Below is a small trained network, with its code and all its weights. Each question gives an input and a class and asks what happens when units are switched off, that is, made to give their printed mean instead of their output.

import numpy as np


def w(rows, s, z=0):
    codes = np.array(rows[::2]) - 128.0
    scale = np.full(codes.shape[1], s)
    scale[-1] = z or s
    return codes * scale


def f(y):
    return y / 2 * (1 + np.tanh(0.7978845608 * (y + 0.044715 * y**3)))


def log_softmax(a):
    a = a - a.max(-1, keepdims=True)
    return a - np.log(np.exp(a).sum(-1, keepdims=True))


def net(x, mask):
    res = np.array(x, float).reshape(1, 4) / 4 @ E
    y = f(res @ A[0][:, :-1].T + A[0][:, -1])
    res = res + np.where(mask, y, B[0][:, -1]) @ B[0][:, :-1]
    return log_softmax(res[-1] @ U[:, :-1].T + U[:, -1])


A, B = {}, {}
E = w([
[67,181,99,170,164,82],'x0',
[100,93,142,119,196,236],'x1',
[125,169,254,157,90,69],'x2',
[171,206,87,225,151,149],'x3',
],0.0088)
A[0] = w([
[106,143,166,106,145,101,200],'n0',
[120,100,166,151,160,81,184],'n1',
[148,112,19,116,155,214,250],'n2',
[147,121,120,108,90,103,64],'n3',
[147,125,141,137,108,183,171],'n4',
[172,130,122,166,129,107,101],'n5',
[158,161,111,200,116,104,118],'n6',
[136,147,112,137,99,34,70],'n7',
[176,154,141,94,115,137,89],'n8',
[176,137,135,147,86,141,140],'n9',
[174,179,107,249,119,86,188],'n10',
[160,134,108,161,125,106,93],'n11',
[199,109,180,114,88,134,239],'n12',
[119,130,133,134,144,190,135],'n13',
[103,138,160,186,189,234,100],'n14',
[96,124,123,147,98,134,93],'n15',
[73,98,137,54,155,154,76],'n16',
[160,117,122,106,97,100,77],'n17',
[121,151,193,157,90,60,41],'n18',
],0.015,0.0025)
B[0] = w([
[84,146,69,145,80,150,158],'n0',
[89,146,72,134,111,135,156],'n1',
[4,125,46,116,239,203,230],'n2',
[185,107,127,126,133,147,142],'n3',
[195,141,149,107,144,122,154],'n4',
[131,156,128,156,121,106,153],'n5',
[72,134,166,173,137,84,193],'n6',
[144,105,96,63,77,194,192],'n7',
[128,105,142,95,108,107,138],'n8',
[128,97,150,125,83,91,154],'n9',
[63,170,188,229,161,64,247],'n10',
[77,124,154,140,110,138,152],'n11',
[182,139,143,107,40,103,181],'n12',
[160,97,61,90,164,130,159],'n13',
[239,68,114,26,178,180,200],'n14',
[108,152,172,111,114,166,127],'n15',
[125,174,165,195,94,78,168],'n16',
[178,129,139,97,132,145,144],'n17',
[53,127,63,146,191,155,204],'n18',
],0.017,0.015)
U = w([
[213,116,149,66,1,87,86],'0',
[121,115,80,75,161,196,171],'1',
[44,208,140,227,122,77,238],'2',
[204,135,201,148,168,67,4],'3',
],0.0074,0.0019)

Each question gives the input, the list of numbers given to net, and the class t.
The units are the neurons (one row each of A and B). Each row of codes is followed by its name. A weight is (code - 128) times the scale printed after its matrix; where a second scale follows, it is the last column's (A, B and U).
mask holds one flag per neuron, in row order. A switched-off neuron (its flag False) gives its mean, the last column of its row in B, instead of its output. The means were averaged over made-up inputs and are rounded, as every weight is.
A unit's drop is (log p(t) with every unit on - log p(t) with that unit switched off) / (log p(t) with every unit on - log p(t) with every unit switched off).
The circuit of an input: a set's keep is (log p(t) with only the set's units on - log p(t) with every unit switched off) / (log p(t) with every unit on - log p(t) with every unit switched off). Starting from the 12 units with the biggest drops (on a tie, the unit counted first), units are removed one at a time, each time the one whose removal leaves the highest keep (on an exact tie, the one counted first), for as long as the keep stays at least 0.8.
circuit, biggest first: the units of the circuit, biggest drop first
most important unit: the unit with the biggest drop
top k neurons: the k neurons with the biggest drops, biggest first
drop when u is switched off: that unit's drop, to one decimal
input [2,5,1,-1], class 1: circuit, biggest first -> [n10]
input [3,5,8,-3], class 1: top 2 neurons -> [n10, n6]
input [5,-2,4,-4], class 1: top 2 neurons -> [n10, n7]
input [0,5,3,-7], class 0: top 3 neurons -> [n10, n2, n18]
input [-1,5,3,3], class 1: top 3 neurons -> [n10, n14, n16]
input [0,-2,6,-3], class 1: top 2 neurons -> [n10, n18]
input [5,-6,-2,-8], class 1: top 2 neurons -> [n10, n12]
input [7,-2,4,-6], class 1: top 3 neurons -> [n10, n7, n6]
input [7,-8,4,-7], class 1: top 2 neurons -> [n7, n18]
input [-8,-2,7,0], class 0: drop when n4 is switched off -> 0.0
input [5,6,4,-1], class 1: drop when n10 is switched off -> 0.2
input [-4,-8,-1,-5], class 0: drop when n2 is switched off -> 0.1
input [-2,7,7,-3], class 0: drop when n2 is switched off -> 0.5
input [-6,5,5,7], class 3: most important unit -> n7
